Below are the code and all the weights of a small trained network. Each question names an input and a target symbol and asks about switching units off, where a switched-off unit gives its printed mean instead of its output.

import numpy as np


def w(rows, s, z=0):
    codes = np.array(rows[::2]) - 128.0
    scale = np.full(codes.shape[1], s)
    scale[-1] = z or s
    return codes * scale


def norm(h):
    return h / np.sqrt((h * h).mean(-1, keepdims=True) + 1e-5)


def f(y):
    return np.maximum(y, 0)


def softmax(a):
    e = np.exp(a - a.max(-1, keepdims=True))
    return e / e.sum(-1, keepdims=True)


def log_softmax(a):
    a = a - a.max(-1, keepdims=True)
    return a - np.log(np.exp(a).sum(-1, keepdims=True))


def net(x, mask):
    ids = ['βγεζθμ'.index(c) for c in x.split()]
    T = len(ids)
    res = E[ids] + P[:T]
    u = 0
    for l in range(2):
        q, k, v = (norm(res) @ M[l].T for M in (Q, K, V))
        z = softmax(np.where(np.tri(T) > 0, q @ k.T / 2**0.5, -1e9)) @ v
        res = res + np.where(mask[u], z, O[l][:, -1]) @ O[l][:, :-1]
        u += 1
        y = f(norm(res) @ A[l][:, :-1].T + A[l][:, -1])
        res = res + np.where(mask[u : u + 4], y, B[l][:, -1]) @ B[l][:, :-1]
        u += 4
    return log_softmax(norm(res)[-1] @ U[:, :-1].T + U[:, -1])


Q, K, V, O, A, B = {}, {}, {}, {}, {}, {}
E = w([
[108,135,103,96,56,183,127],'β',
[57,114,44,100,62,153,54],'γ',
[203,207,74,40,30,185,88],'ε',
[9,133,171,62,131,132,76],'ζ',
[186,41,141,94,85,198,236],'θ',
[209,180,230,173,164,132,109],'μ',
],0.014)
P = w([
[88,109,115,77,94,155,115],'0',
[69,167,101,153,158,122,121],'1',
[101,145,198,115,99,150,207],'2',
[46,62,119,148,164,116,122],'3',
[174,205,123,145,195,115,149],'4',
[147,123,79,147,255,105,98],'5',
[202,163,92,77,157,101,160],'6',
[206,96,101,102,196,120,111],'7',
[116,117,209,153,123,28,145],'8',
[140,99,137,125,93,131,139],'9',
],0.009)
Q[0] = w([
[112,64,125,248,146,162,101],'0.h0',
[127,189,138,140,85,147,145],'0.h0',
],0.011)
K[0] = w([
[91,185,253,144,118,104,125],'0.h0',
[175,43,188,234,102,116,45],'0.h0',
],0.0051)
V[0] = w([
[139,77,21,172,129,109,149],'0.h0',
[62,101,183,155,134,2,43],'0.h0',
],0.0073)
O[0] = w([
[179,2,188,196,106,145,43,114],'0.h0',
[161,147,178,72,121,225,69,2],'0.h0',
],0.011,0.006)
A[0] = w([
[1,62,152,147,96,51,103,250],'0.n0',
[136,27,135,133,129,157,147,126],'0.n1',
[146,158,154,119,155,157,251,133],'0.n2',
[160,73,180,100,160,92,194,153],'0.n3',
],0.0077,0.0021)
B[0] = w([
[188,124,60,150,195,148,113,253],'0.n0',
[93,118,56,137,201,144,8,165],'0.n1',
[124,94,50,2,164,183,68,201],'0.n2',
[104,181,220,65,175,126,72,182],'0.n3',
],0.0077,0.0065)
Q[1] = w([
[181,183,75,218,107,189,142],'1.h0',
[213,154,3,34,155,34,67],'1.h0',
],0.0052)
K[1] = w([
[91,114,110,2,167,77,95],'1.h0',
[215,68,193,130,188,18,87],'1.h0',
],0.0056)
V[1] = w([
[243,157,86,163,2,100,127],'1.h0',
[36,140,33,171,74,167,120],'1.h0',
],0.0075)
O[1] = w([
[254,150,84,189,143,216,198,64],'1.h0',
[221,141,82,254,47,77,73,255],'1.h0',
],0.0096,0.0036)
A[1] = w([
[68,178,85,135,136,163,161,255],'1.n0',
[128,91,191,75,162,137,157,59],'1.n1',
[36,87,66,57,15,128,164,115],'1.n2',
[85,254,121,152,16,10,46,213],'1.n3',
],0.0068,0.0017)
B[1] = w([
[228,124,5,14,137,51,186,168],'1.n0',
[180,169,91,191,204,246,34,146],'1.n1',
[128,218,212,106,237,12,71,194],'1.n2',
[88,135,226,105,153,2,117,254],'1.n3',
],0.0051,0.0081)
U = w([
[178,124,99,156,83,137,118,219],'β',
[161,124,138,166,94,170,10,91],'γ',
[177,137,93,154,136,143,151,248],'ε',
[126,171,139,99,137,137,110,95],'ζ',
[118,101,139,143,116,103,95,88],'θ',
[142,74,115,90,114,113,119,153],'μ',
],0.011,0.0015)

Each question gives the input, a string of symbols that net reads in full, and the target symbol t.
The units are the heads (2 rows each of Q, K, V and O) and the neurons (one row each of A and B). Each row of codes is followed by its name. A weight is (code - 128) times the scale printed after its matrix; where a second scale follows, it is the last column's (O, A, B and U).
mask holds one flag per unit, layer by layer, with each layer's heads first. A switched-off unit (its flag False) gives its mean, the last column of its rows in O or B, instead of its output. The means were averaged over made-up inputs and are rounded, as every weight is.
A unit's drop is (log p(t) with every unit on - log p(t) with that unit switched off) / (log p(t) with every unit on - log p(t) with every unit switched off).
The circuit of an input: a set's keep is (log p(t) with only the set's units on - log p(t) with every unit switched off) / (log p(t) with every unit on - log p(t) with every unit switched off). Starting from all 10 units, units are removed one at a time, each time the one whose removal leaves the highest keep (on an exact tie, the one counted first), for as long as the keep stays at least 0.8.
units of the circuit, in order: the units of the circuit, biggest drop first
most important unit: the unit with the biggest drop
k most important neurons: the k neurons with the biggest drops, biggest first
top k neurons in layer l: the k neurons of layer l with the biggest drops, biggest first
drop of u: that unit's drop, to one decimal
input ζ ζ θ, target ζ: most important unit => 0.h0
input ε ε ζ θ ε ζ β ε ε β, target ε: units of the circuit, in order => 0.h0, 1.h0
input μ μ ζ ζ ε γ ε, target γ: top 2 neurons in layer 0 => 0.n0, 0.n2
input ζ ε θ ζ γ θ ε ε β, target ε: units of the circuit, in order => 0.h0, 0.n0, 1.h0
input ε ε ζ, target ε: units of the circuit, in order => 1.h0, 0.n2, 0.n3
input θ ζ μ β θ, target ζ: top 2 neurons in layer 0 => 0.n3, 0.n0
input ε θ β ζ γ γ μ μ γ β, target ζ: 2 most important neurons => 1.n2, 0.n1
input γ μ γ μ ε μ β μ γ, target ζ: 2 most important neurons => 1.n2, 0.n1
input ζ ζ ε β ε ε γ ε ε, target ε: units of the circuit, in order => 1.h0, 0.h0
input β θ γ θ ε, target θ: 2 most important neurons => 0.n3, 1.n3
input β γ γ γ, target γ: drop of 1.h0 => 0.2
input γ ε γ, target β: drop of 0.n3 => 0.1
input β ε ε ε ε ε γ, target ε: drop of 1.h0 => 0.6
input ε γ μ μ, target ζ: most important unit => 0.h0
